Below are the code and all the weights of a small trained network. Each question names an input and a class and asks about switching units off, where a switched-off unit gives its printed mean instead of its output.

import numpy as np


def w(rows, s, z=0):
    codes = np.array(rows[::2]) - 128.0
    scale = np.full(codes.shape[1], s)
    scale[-1] = z or s
    return codes * scale


def f(y):
    return np.maximum(y, 0)


def log_softmax(a):
    a = a - a.max(-1, keepdims=True)
    return a - np.log(np.exp(a).sum(-1, keepdims=True))


def net(x, mask):
    res = np.array(x, float).reshape(1, 7) / 4 @ E
    y = f(res @ A[0][:, :-1].T + A[0][:, -1])
    res = res + np.where(mask, y, B[0][:, -1]) @ B[0][:, :-1]
    return log_softmax(res[-1] @ U[:, :-1].T + U[:, -1])


A, B = {}, {}
E = w([
[169,141,165,130,16,78,195,50,62],'x0',
[124,199,180,181,187,75,129,149,173],'x1',
[28,71,159,90,76,248,92,127,97],'x2',
[113,58,193,161,84,144,130,240,152],'x3',
[126,125,242,177,122,151,203,130,56],'x4',
[86,171,254,187,80,163,191,82,52],'x5',
[26,250,162,168,169,148,89,99,74],'x6',
],0.009)
A[0] = w([
[202,135,161,174,99,102,178,127,116,131],'N0',
[138,115,93,100,183,110,95,127,201,111],'N1',
[106,149,131,135,130,149,136,110,155,42],'N2',
[80,184,117,129,67,165,136,68,89,108],'N3',
[137,130,147,161,79,196,157,71,176,5],'N4',
[98,146,147,94,73,119,125,64,128,55],'N5',
[147,123,212,105,98,37,145,126,151,83],'N6',
[9,159,177,139,173,203,107,164,132,70],'N7',
[103,7,142,93,59,193,123,167,142,77],'N8',
],0.017,0.0031)
B[0] = w([
[107,186,134,131,54,99,201,175,174,220],'N0',
[138,110,98,114,198,95,115,126,164,245],'N1',
[141,107,134,105,142,152,136,165,94,145],'N2',
[133,145,140,84,132,103,78,58,53,219],'N3',
[118,141,95,115,98,93,95,119,115,168],'N4',
[108,123,136,100,134,84,76,97,87,180],'N5',
[133,181,118,141,110,121,212,148,130,206],'N6',
[133,154,190,171,222,215,133,166,128,251],'N7',
[137,2,97,155,27,176,115,123,148,255],'N8',
],0.016,0.02)
U = w([
[75,158,255,163,186,210,99,167,79,144],'0',
[188,105,20,55,227,36,92,163,234,254],'1',
[120,14,126,135,38,181,100,142,123,172],'2',
[57,176,202,58,81,95,101,65,27,50],'3',
[106,203,183,115,56,66,222,170,113,50],'4',
],0.0073,0.0022)

Each question gives the input, the list of numbers given to net, and the class t.
The units are the neurons (one row each of A and B). Each row of codes is followed by its name. A weight is (code - 128) times the scale printed after its matrix; where a second scale follows, it is the last column's (A, B and U).
mask holds one flag per neuron, in row order. A switched-off neuron (its flag False) gives its mean, the last column of its row in B, instead of its output. The means were averaged over made-up inputs and are rounded, as every weight is.
A unit's drop is (log p(t) with every unit on - log p(t) with that unit switched off) / (log p(t) with every unit on - log p(t) with every unit switched off).
unit that matters most: the unit with the biggest drop
top k neurons: the k neurons with the biggest drops, biggest first
drop when u is switched off: that unit's drop, to one decimal
input [-2,-3,-3,-7,1,6,6], class 3: unit that matters most : N3
input [5,0,-2,-5,0,3,-1], class 3: top 2 neurons : (N3 N5)
input [8,5,3,0,-3,-7,4], class 3: top 4 neurons : (N8 N1 N7 N5)
input [1,2,0,-1,2,-3,0], class 1: top 3 neurons : (N8 N7 N0)
input [8,-5,5,-3,-2,-2,0], class 3: top 2 neurons : (N3 N5)
input [8,-8,3,-6,4,-7,-1], class 3: top 2 neurons : (N3 N5)
input [1,-3,8,-3,-2,6,2], class 3: top 3 neurons : (N3 N5 N4)
input [-2,3,-8,-1,8,3,5], class 4: drop when N0 is switched off : 0.1
input [5,-4,4,-4,5,5,-4], class 3: drop when N3 is switched off : 0.6
input [0,-2,-4,-8,4,0,2], class 3: drop when N7 is switched off : 0.1
